Below are the code and all the weights of a small trained network. Each question names an input and a class and asks about switching units off, where a switched-off unit gives its printed mean instead of its output.

import numpy as np


def w(rows, s, z=0):
    codes = np.array(rows[::2]) - 128.0
    scale = np.full(codes.shape[1], s)
    scale[-1] = z or s
    return codes * scale


def f(y):
    return np.maximum(y, 0)


def log_softmax(a):
    a = a - a.max(-1, keepdims=True)
    return a - np.log(np.exp(a).sum(-1, keepdims=True))


def net(x, mask):
    res = np.array(x, float).reshape(1, 3) / 4 @ E
    y = f(res @ A[0][:, :-1].T + A[0][:, -1])
    res = res + np.where(mask, y, B[0][:, -1]) @ B[0][:, :-1]
    return log_softmax(res[-1] @ U[:, :-1].T + U[:, -1])


A, B = {}, {}
E = w([
[162,150,228,101,198,173,142,75],'x0',
[170,65,94,66,160,73,94,193],'x1',
[91,101,81,103,149,251,92,77],'x2',
],0.011)
A[0] = w([
[86,131,113,75,124,254,91,88,218],'N1',
[109,165,167,105,109,22,174,192,117],'N2',
[65,93,76,92,107,123,29,166,155],'N3',
[147,205,205,158,154,116,211,114,161],'N4',
[228,64,167,38,227,61,20,224,160],'N5',
[149,168,204,143,131,149,207,107,132],'N6',
[87,107,106,198,11,105,97,147,236],'N7',
[101,73,73,121,108,146,63,176,147],'N8',
[125,55,59,71,166,150,52,155,113],'N9',
[162,121,197,56,222,147,108,63,95],'N10',
[54,163,123,190,82,145,119,81,233],'N11',
[217,74,134,138,57,105,223,167,241],'N12',
[146,138,123,117,104,78,129,172,253],'N13',
[167,157,201,177,167,139,188,138,139],'N14',
[123,167,213,174,131,97,145,70,167],'N15',
[147,135,184,212,149,83,145,159,195],'N16',
[109,169,236,104,125,110,187,135,131],'N17',
[60,120,72,208,11,113,181,189,41],'N18',
[124,118,129,120,123,158,112,56,228],'N19',
],0.0069,0.005)
B[0] = w([
[201,127,134,171,47,104,91,111,253],'N1',
[183,236,192,126,38,136,93,73,217],'N2',
[104,79,75,132,180,118,114,219,192],'N3',
[119,80,77,120,190,113,152,195,210],'N4',
[203,190,216,148,36,105,107,82,254],'N5',
[78,113,102,100,155,140,113,163,192],'N6',
[238,214,152,165,19,84,129,131,233],'N7',
[111,102,57,160,193,95,85,181,187],'N8',
[122,109,111,105,184,97,103,198,193],'N9',
[150,197,197,112,58,146,152,35,204],'N10',
[137,155,206,62,116,183,174,38,226],'N11',
[117,120,203,27,132,166,147,76,220],'N12',
[63,83,147,61,170,188,182,61,217],'N13',
[83,71,115,109,214,109,95,137,187],'N14',
[93,91,102,154,190,121,118,148,202],'N15',
[86,58,153,94,176,135,148,196,205],'N16',
[97,64,93,116,166,82,179,154,188],'N17',
[121,147,253,117,101,196,156,57,202],'N18',
[140,164,69,184,116,70,73,145,203],'N19',
],0.0066,0.0098)
U = w([
[125,138,180,41,109,221,195,33,60],'0',
[214,194,134,192,34,78,80,110,130],'1',
[34,1,39,101,241,100,135,247,251],'2',
],0.0085,0.0015)

Each question gives the input, the list of numbers given to net, and the class t.
The units are the neurons (one row each of A and B). Each row of codes is followed by its name. A weight is (code - 128) times the scale printed after its matrix; where a second scale follows, it is the last column's (A, B and U).
mask holds one flag per neuron, in row order. A switched-off neuron (its flag False) gives its mean, the last column of its row in B, instead of its output. The means were averaged over made-up inputs and are rounded, as every weight is.
A unit's drop is (log p(t) with every unit on - log p(t) with that unit switched off) / (log p(t) with every unit on - log p(t) with every unit switched off).
The circuit of an input: a set's keep is (log p(t) with only the set's units on - log p(t) with every unit switched off) / (log p(t) with every unit on - log p(t) with every unit switched off). Starting from the 12 units with the biggest drops (on a tie, the unit counted first), units are removed one at a time, each time the one whose removal leaves the highest keep (on an exact tie, the one counted first), for as long as the keep stays at least 0.8.
circuit, biggest first: the units of the circuit, biggest drop first
most important unit: the unit with the biggest drop
top k neurons: the k neurons with the biggest drops, biggest first
drop of u: that unit's drop, to one decimal
input [0,-7,3], class 1: circuit, biggest first => [N13, N1]
input [2,1,1], class 1: top 4 neurons => [N11, N13, N12, N18]
input [0,-7,2], class 1: circuit, biggest first => [N13]
input [7,1,8], class 1: circuit, biggest first => [N1, N19]
input [5,7,-8], class 0: top 2 neurons => [N13, N12]
input [5,2,-8], class 0: top 2 neurons => [N2, N5]
input [1,3,-3], class 0: top 2 neurons => [N1, N7]
input [0,4,3], class 2: top 2 neurons => [N7, N2]
input [5,8,2], class 1: top 2 neurons => [N5, N11]
input [1,6,-7], class 0: top 3 neurons => [N13, N12, N1]
input [-7,0,-6], class 0: drop of N18 => 0.4
input [8,0,-8], class 2: drop of N17 => 0.2
input [-5,-1,-3], class 0: drop of N7 => -0.1
input [1,-1,-1], class 2: most important unit => N5
